Below is a small trained network, with its code and all its weights. Each question gives an input and a class and asks what happens when units are switched off, that is, made to give their printed mean instead of their output.

import numpy as np


def w(rows, s, z=0):
    codes = np.array(rows[::2]) - 128.0
    scale = np.full(codes.shape[1], s)
    scale[-1] = z or s
    return codes * scale


def f(y):
    return y / 2 * (1 + np.tanh(0.7978845608 * (y + 0.044715 * y**3)))


def log_softmax(a):
    a = a - a.max(-1, keepdims=True)
    return a - np.log(np.exp(a).sum(-1, keepdims=True))


def net(x, mask):
    res = np.array(x, float).reshape(1, 4) / 4 @ E
    y = f(res @ A[0][:, :-1].T + A[0][:, -1])
    res = res + np.where(mask, y, B[0][:, -1]) @ B[0][:, :-1]
    return log_softmax(res[-1] @ U[:, :-1].T + U[:, -1])


A, B = {}, {}
E = w([
[162,6,119,123,65],'x0',
[31,87,166,127,134],'x1',
[139,85,94,211,202],'x2',
[99,124,35,28,161],'x3',
],0.011)
A[0] = w([
[81,185,129,151,176,132],'N0',
[138,197,151,107,157,108],'N1',
[143,88,100,153,201,127],'N2',
[130,128,144,88,37,140],'N3',
[129,93,114,147,80,126],'N4',
[177,137,119,123,139,60],'N5',
[153,84,99,137,104,87],'N6',
[157,45,149,80,144,139],'N7',
[139,100,67,71,161,133],'N8',
[132,125,207,161,111,122],'N9',
[85,127,76,69,112,87],'N10',
[128,139,151,77,91,162],'N11',
[157,71,107,129,93,125],'N12',
[160,164,146,85,69,143],'N13',
[223,157,108,118,128,2],'N14',
[117,149,126,113,70,115],'N15',
[122,98,137,162,193,130],'N16',
[98,117,82,100,150,115],'N17',
[154,83,106,117,67,96],'N18',
[44,101,160,145,137,38],'N19',
[168,127,171,173,100,65],'N20',
[112,98,92,180,185,99],'N21',
[133,164,166,69,110,115],'N22',
[139,191,118,136,168,85],'N23',
[125,157,168,82,113,139],'N24',
[8,84,172,115,150,25],'N25',
[175,115,80,172,184,136],'N26',
],0.014,0.0037)
B[0] = w([
[69,133,189,119,190,227],'N0',
[98,113,168,125,187,204],'N1',
[85,80,128,158,50,229],'N2',
[109,91,118,150,111,219],'N3',
[94,164,154,137,206,176],'N4',
[172,107,135,75,111,158],'N5',
[105,125,171,121,155,178],'N6',
[83,169,168,125,180,210],'N7',
[164,215,130,174,88,247],'N8',
[163,242,103,184,87,211],'N9',
[132,189,122,140,77,229],'N10',
[98,86,119,167,100,193],'N11',
[90,140,217,129,215,203],'N12',
[101,62,133,114,67,203],'N13',
[223,85,194,2,148,206],'N14',
[116,92,134,138,95,165],'N15',
[112,99,123,147,77,207],'N16',
[147,226,111,185,93,203],'N17',
[89,157,185,127,202,201],'N18',
[204,119,145,53,126,188],'N19',
[140,208,123,133,95,204],'N20',
[91,92,142,148,72,225],'N21',
[97,106,138,130,93,188],'N22',
[82,134,173,97,174,213],'N23',
[65,81,99,159,88,178],'N24',
[224,89,157,30,125,230],'N25',
[113,62,139,127,59,254],'N26',
],0.01,0.0089)
U = w([
[19,146,173,133,212,99],'0',
[51,46,122,164,47,89],'1',
[141,253,123,174,73,97],'2',
[208,83,152,41,122,133],'3',
[83,123,113,153,134,251],'4',
[142,111,77,138,156,96],'5',
],0.013)

Each question gives the input, the list of numbers given to net, and the class t.
The units are the neurons (one row each of A and B). Each row of codes is followed by its name. A weight is (code - 128) times the scale printed after its matrix; where a second scale follows, it is the last column's (A, B and U).
mask holds one flag per neuron, in row order. A switched-off neuron (its flag False) gives its mean, the last column of its row in B, instead of its output. The means were averaged over made-up inputs and are rounded, as every weight is.
A unit's drop is (log p(t) with every unit on - log p(t) with that unit switched off) / (log p(t) with every unit on - log p(t) with every unit switched off).
The circuit of an input: a set's keep is (log p(t) with only the set's units on - log p(t) with every unit switched off) / (log p(t) with every unit on - log p(t) with every unit switched off). Starting from the 12 units with the biggest drops (on a tie, the unit counted first), units are removed one at a time, each time the one whose removal leaves the highest keep (on an exact tie, the one counted first), for as long as the keep stays at least 0.8.
units of the circuit, in order: the units of the circuit, biggest drop first
unit that matters most: the unit with the biggest drop
top k neurons: the k neurons with the biggest drops, biggest first
drop of u: that unit's drop, to one decimal
input [-5,-3,-4,5], class 0: top 3 neurons	N1, N23, N9
input [-6,-6,-6,-2], class 0: units of the circuit, in order	N1
input [-6,3,8,7], class 1: top 3 neurons	N2, N21, N26
input [8,-7,-6,-5], class 0: units of the circuit, in order	N18, N12
input [-7,-1,8,-3], class 1: top 2 neurons	N26, N2
input [-7,-4,-7,-6], class 0: top 2 neurons	N1, N23
input [-2,2,-2,1], class 4: top 4 neurons	N14, N26, N2, N12
input [-6,-2,7,-6], class 1: top 2 neurons	N26, N16
input [-1,3,-4,-5], class 2: top 4 neurons	N9, N26, N2, N21
input [5,-4,-4,-8], class 2: top 2 neurons	N9, N20
input [-5,-5,-6,6], class 1: units of the circuit, in order	N13, N24
input [-2,7,7,6], class 1: top 2 neurons	N2, N21
input [3,3,-2,1], class 4: top 2 neurons	N14, N0
input [1,0,4,6], class 2: unit that matters most	N8
input [-1,8,-1,-7], class 3: top 4 neurons	N25, N19, N8, N17
input [3,3,3,4], class 2: top 3 neurons	N8, N17, N0
input [5,7,-3,-6], class 3: top 2 neurons	N25, N19
input [6,-7,-8,-5], class 1: top 2 neurons	N13, N3
input [8,-7,5,0], class 0: top 2 neurons	N12, N18
input [-8,4,-7,-7], class 0: unit that matters most	N0
input [0,7,-5,2], class 3: drop of N19	0.2
input [3,7,0,-8], class 2: drop of N9	1.2
input [2,-3,-2,6], class 2: drop of N24	0.0
input [-3,-2,6,-6], class 1: drop of N7	0.1
